[ -4  -2 -17  -9 -16  19   0  19  12  21  38 -21   6  -3  34  -1  25 -23
 -26  17  58  -7 -23  -6  29  43  30 -13   2   8  27  24]
fega
[ -4 -10  -1 -11 -17  34  -9  25 -27   3  26  -6  17   6  21  12   3 -35
 -26  16  58  -7 -11  -5  33  43   9  -6 -11 -10   4  12]
gere
[ -9   1   1  -7   3  13   0  34  -3  12  35 -13 -10   0  33 -11  24 -19
 -33  13  54 -13 -19 -10  23  44  14 -15  10   6  18  18]
riva
[ -3  -7   1  -5 -14  23  -2  29   4  11  20  -6  21  -9  42   5  12  -6
 -27  12  35  -7 -36 -11  20  20  22 -18  13  -3  20  13]
toros
[ 11 -29  -5   8 -22  27 -14   0  -5  29   8 -20   0  13  25  13 -20 -32
 -45  -7  40  -7 -29   0   7  57   6   1   9 -10   1  12]
roga
[-17  -9  -5  -8 -12  27 -13   4  -7   7  35 -21   3   2  25   0   3 -31
 -31   7  56 -22 -33   0  32  50  30  -6  -1 -28  13  28]
toros
[ 15 -31  -8  11  -6  33 -26  53  23  47  -7 -10   7 -22 -19  23   1 -35
  45  25  -8  34  22   8  -1  22  29 -21  22 -23  -5  27]
gere
[  3   8 -17  -8 -29  12 -27  51  15   8  -4  -4  10 -17  -3   1  -1 -39
  53  47  31  17  34   3  21  26  22  -5   8 -13  11  29]
gere
[ -5 -13   5  -5  -6  13 -13  22  -2  18  39 -13   6   3  31  13   4 -30
 -32   7  42  -7 -14  -7  33  29  18  -2 -16 -15  10  27]
sizag
[  -4  -13   48    8  -12    9  -45  -20  -12    8   37  -32   -5  -34
   -7  -13    2  -98  -12   40   43    9   -7  -18    5   55 -114  -67
   32   16  -25   35]
Miri
[ -9 -15   9 -12 -21  25   0  24 -32 -13  28   1  26  23  54  27  -9 -14
 -32  -3  45  -4 -29   1  41  35  62 -18 -28 -13   8  13]
namav
[ -8 -11  -5 -10 -28  23 -11   1   1  11  25 -10  15  -6  34   0   3 -32
 -18  17  56  -3 -29  -9  37  41  18   0 -13 -15  18  26]
fega
[ 20  -2 -16  -3 -14  25 -23  41  27  28 -17   3   8 -25 -15   2  -7 -27
  52  47  33  25  16   3  24  26  32   3  16 -15  12  28]
roga
[-24   3  31  -5 -25  -1 -20  71   5  21  34  35  32  -2  14  -1 -14 -16
  24  18  37  16  42   8  31  18  67 -20  -7 -20  -9  13]
Miri
[ -3   3  10   4 -10  28 -30  21 -23  19  26   4  19  13  26   8  12 -19
 -25  24  52 -12 -26 -14  15  20   2  -2  -9 -13  14  16]
namav
[  7  21 -19 -11 -22  27 -10  26 -22  -2  20  -2   2  19  28   0  25  -9
 -15  21  60  -5   1  -3  21  55   4 -28  14  29  11  13]
Lumu
[ 17  10 -22   7 -18   7 -40  36  34  24 -25 -21  20 -32   8   8  12 -25
  75  78   1  29   6  -4  -9 -17 -15  28   1 -24  36  22]
gere
[-13   8  -8 -10 -21 -16 -31  17  16  30 -30 -24   1 -35 -21  -8 -19 -77
  52  48  22  -5  -2  14  10  40   8  19  22 -29  13  16]
zazub
[ -8  -5   0  -1 -17  25   0  24  -8  19  31 -12  12  13  28   5  16 -20
 -24   5  39  -9 -12  -4  14  44  10 -19  -7   7   6  16]
zazub
[ 30  12 -38  -8 -15  -3 -16  13  23   1 -11 -19   8 -41  -8  -2  16 -41
  54  47  23  25  32  16  48  29  16   6 -11 -18   8  57]
zazub
[-23 -13 -10   9  -4   8 -27  40  49  20   4 -22   2  -8 -29   2 -23 -44
  68  25  28  13  40  30  16  58  44 -11  18 -48   0  23]
fega
[ 12   5 -40  -4 -13  28 -29  44  23  19 -10   5   2 -10 -16   0   6 -28
  39  38  35   2  27  14  21  42   6 -13  19 -17   2  24]
Lumu
[  3  -8  -6   4 -24   0 -15  31  28  28 -11 -18   4 -18 -23  16 -13 -34
  36  22  11  16  29  15  19  45  18   5   7 -12   7  30]
rafuz
[  7  -1 -13  -3 -32   4 -22  40   9  26 -23 -11   3 -24  -7   2  -3 -45
  39  41  20   9  21  -2  14  32  11   0  25 -10   3  26]
toros
[  0 -11  14  -5  -3  35 -11  40  -6   0  19   0   4   9  30  16  13 -24
 -11  32  39   1 -15 -11  18  36  19 -27  20  -4  16  13]
paze
[ 10  -2  -6  -9 -15  14  -4  31 -10   6  28 -21  11  26  31  20  -6  -5
 -31   6  46  -8 -11   3  21  40  28 -14  14  15   8   8]
fega
[-14   9  14   0  -6 -13 -23  28  -8  22 -13 -20  -9  -1 -20   7 -22 -43
  35  23  23  10  26  16  -3  58  20  15  21 -29   7   2]
sivu
[  3  -5 -12  -1 -13  27  11   8 -24  -7  37  -7   1  17  33 -12  23   5
 -23  -1  50   1  -9   3  19  19  27  34 -39  -3  14  11]
gere
[-44 -13  -3   1   8  18  -1  47   8   9  32 -23 -29  48  36  24   8 -40
 -20   9  22 -33 -11  -7 -46  45  25 -48  18  -8  21 -17]
sivu
[-10 -18  -3   6  -3  63 -35  36   4  31  18 -26  25  -8  25  24  14 -32
  25  33  29   3 -18 -31 -15  24  -4 -40   9 -25  15  18]
gere
[-10  -9 -56   7 -23  24 -10  14  34  36  -4  -6   7 -20 -34  13  -1 -61
  33  26  28   3  32   8   9  35  25 -19  -1  -9   1   9]
rafuz
[  8 -10  -8   7 -23  30  -1  23  -4  22  23 -12   7  -2  31  10  24 -31
 -20  23  51  16  -6 -18  20  36  -6  -7 -13  17  14  15]
sizag
[ -4  -2 -15   1 -30   5 -28  54  24  18  -3   5  23 -19 -13   5 -32 -48
  52  33  45  13  37   9  31  30  41 -14   5 -19  -2  17]
namav
[ 12   9  20   6 -11  33 -11  52 -29   6  27   7   0  11  30  12  38 -26
  -5   7  28  17 -12 -14   5  10  10  -4   0  25  15  15]
sizag
[  7 -12   5  -5 -19  22   1  35 -12  -4  33  -7  16   3  47   6  12 -18
 -28  -3  34   1  -5  -3  34  45  10 -16 -13  -2   8  25]
paze
[-11 -22 -17 -13 -13  19 -20  41  36  31  -5 -23   5 -23 -11   3 -25 -29
  56  41  23   9  17   8  18  41  39  -7  11 -42   7  30]
sivu
[-14   8   9 -32   1  10  -6  20 -20   3  30 -23 -15  10  36  -1  -3  -4
 -15  17  36 -15 -40  -7  20  56  19  -5 -26 -21  27  22]
riva
[ 10  -9 -15   3 -29   7 -24  35  18  41  -5 -23  24 -25  -7  10 -25 -31
  46  29  21  21  43  -3  19  34  15  -3  11 -14  -5  23]
paze
[ 14 -15 -24   1 -22  24 -38  45  30  33   0   5  15 -17  -5  17  -9 -33
  58  49  33  30  31  10  32  16  43  -4   4 -28   0  36]
Lumu
[  9   6  -1  14   0  23   5  14  -5  11  20 -23  13 -10  15 -13  22 -12
 -28   6  63  -3 -37   2  21  20 -28  51  -1  12  27  -7]
sizag
[  6  -1 -15 -11  -6  17   0  11  -8  17  29 -27   1  -3  15   0  10 -19
 -24  12  48 -16 -19   5  20  31   5  16 -20  -8  10  14]
Miri
[ 10  -7 -28   2 -19  20 -30  33  45  24  -9 -13  12 -25 -20  18 -22 -39
  58  50  44  24  33   2  23  17  45  -6  21 -27   2  26]
Miri
[ -6   0 -23  -3  -3   9 -23  18  30  34 -21  -1   5 -36 -22  -3   0 -41
  42  41  41   8  14   8  24  34  33  -2  35 -24   9  11]
Lumu
[ -1   9  16 -19 -17  16   0  27 -30  -2  52   2 -10  25  19   2  -4 -26
 -20   0  48   1 -29  10  20  38  45 -10 -17  19  11  13]
zazub
[-19  -2  13  -2 -20  37   9  26 -15   7  10  11   6  13   9  15  25 -25
 -30   7  42 -12 -25  -5  19  49   8   0  -5   8  21   2]
rafuz
[  1 -12   9  -2 -10  31 -10  20  -8   8  14  -9   4   3  19  16   4 -34
 -27  12  46  -5 -30   0  18  38  11   0   6 -15   9  10]
Miri
[ -6 -14 -10   8 -19  40   1  19 -10  14  19 -11  15   3  25   1   8 -15
 -23  -9  47  -7 -24 -15  20  21  -3  11  -8   4   2   5]
riva
[-20  -8  13   1  -7  -2 -26  46  16  17  11  11  31 -25  -4   5 -33 -49
  45  22  35   9  39   2  31  18  40   0  -4 -50  -4   6]
paze
[ 10 -14  -1  -5 -14  43 -23  19  -6  15  28 -16  12  11  15  16 -14 -11
 -19  24  47 -15 -40 -10   7  19  -9   1  -1   1  14  14]
rafuz
[-12   5  15  -9 -26  12 -15  25 -26  15  50   7  15  23  39  17  -6 -27
 -52  -4  55   1 -11  -2  39  53  36 -20 -18   0   8  15]
sizag
[ 18   3 -19  -4  -8  15 -28  49   9  19 -15 -10  12 -34 -14   0   1 -41
  58  49  29  23  30   9  18  32  16   5  11 -29   9  22]
gere
[-12 -10  24  -7  -4  18 -23  15 -20  13  33 -17  15  14  11   6 -19 -21
 -32  15  54 -23 -21  -2  31  32   8   6  21 -13   1  11]
paze
[ 21  18  -9  -2  -1  12   2  15 -36   2  26 -37 -11  26  43   6  47  -7
 -53  -8  43 -21 -27  -1   7  52  -3  17   3  18  27  17]
fega
[ 18   0 -19   2 -24  15 -39  62  17  13 -19   8  12 -13   1  18 -11 -44
  59  57  16  30  33   2   0  10  24 -15  22 -17   8  14]
gere
[ 12   3  -7  -2   3  22 -10  35 -22  16  30  -4   8  18  30  -6  27 -11
 -35  26  53 -14   2   2  17  35  12 -20  18  16   1  12]
roga
[-20 -14   0  -6 -24  44  -6  26   5  19  32  -4  21   9  25  12   9 -25
 -13  19  54  -8 -18 -21  21  35   3 -24  -9   0  10  12]
fega
[-23 -18  17  -7 -25   7  -3   6   5   7  13 -13   4  -4  24   9  -5 -39
 -22   5  35 -14 -25  -4  25  31  11  18 -19 -27  10  19]
Miri
[  1 -10 -16  -5 -27  24 -20  63  27  12  -1   5  17 -16  -8  13 -14 -36
  55  22  17  23  36   9  25  28  39 -14  -2 -27   2  28]
gere
[  3 -12 -15  -2 -19  42  -4  40  -5  21  34 -15   8  25  18  20  12  -5
 -27   8  42  -3  -2  -1  16  40  20 -13  -2   6   9  19]
gere
[  4   7 -30   1   1  17 -25  33   1  39 -15 -13  -6 -15 -18   8   7 -50
  18  35  30   6 -10  13  11  30  36   4  38 -11  12   3]
riva
[  0 -10 -17  -9 -21  12 -31  37  18  35  -2 -20  15 -25  -8   6 -22 -40
  40  39  31  12  19   7  22  39  33  -1   9 -33   6  27]
gere
[ -2 -10  14  -3   3  31  -2  17 -11   8  39 -15  -3   4  28   5  15 -27
 -14   3  37  -6 -40 -11   2  21  12  -9 -12   0  14  15]
zazub
[ -6  -6   9  -5 -17  40   0  23 -12  15  10   5  14  -1   7  26  11 -28
 -21   1  45  -3 -25 -22  31  36  15 -15 -12   1  12  16]
namav
[  1   7   1   5 -31 -10 -29  38  14  10 -14  -7   5  -7 -14   7 -18 -39
  45  30  24  18  32  16  25  39  25   8   5 -17   6  31]
namav
[  9  -7 -19  20 -19  25  13  13   2  14  19 -24  -3  19  20  10  14 -11
 -33  -8  41  15   3  12   8  75  15  -5   7  12  16   0]
paze
[  3   3 -14  -7 -24   8 -26  37  17  27 -12 -14   9 -14 -19   4 -18 -40
  43  42  37  11  19  12  23  50  16   4  19 -17   7  17]
fega
[-19   3   6  -3 -10  24  -6  18 -14  10  22 -21  12  21  22  10   7 -22
 -15  17  39 -21 -28  -4   4  30   1  -7   2   6  12   2]
zazub
[-16 -20   0  -8 -17  24   1   6 -22   9  30 -22  16  -3  22   9   8 -51
 -36   4  44 -11 -23   2  35  40  -3  -9  -5  -2   0  15]
sivu
[-26  -3   6 -11  -2  19   1  18  -5  22  28 -24  15  -1  13  -3  22 -17
 -12  35  46 -25 -14  -9  14  15  -6  -3  -1   3   7   4]
Miri
[ -8   3   5 -15  -3   6  -2  43 -30   8  42   3  13  30  39  17   1 -27
 -59  -2  45 -30 -13   7  21  44  34 -37   4   6  -2  -1]
zazub
[ 33 -12 -34   3   5  34 -24  45  28  46 -15 -22  10 -46 -23   0  17 -31
  55  63  31  18  16   3  10  12   2   9  18 -23   4  25]
Miri
[-15 -12  -3  -5 -18  27 -16  14  -8  11  26 -16  10   6  32   0  -3 -32
 -28  21  54 -12 -33   0  13  46   7   1  -5 -21  20   6]
gere
[ -1 -18  13  -6 -32  23  -4  29 -27   6  21 -16   8   6  22   6   4 -33
 -16   4  32   2  -1  -4  21  38  -4   0  -8   9  -4  21]
gere
[  0   3 -17  -5   1  -2 -34  33  11  16  -2 -20 -30 -12 -24  -4 -19 -60
  51  30  17   5  29   4  -5  40   6 -20  18 -20  -6  22]
riva
[ -7 -12 -10   4 -23  -5 -14  30  39  45  -8 -17  -3  -9  -8  11 -15 -38
  32  19   1  11  28   5   0  39  16  -6  -1 -15   6  22]
roga
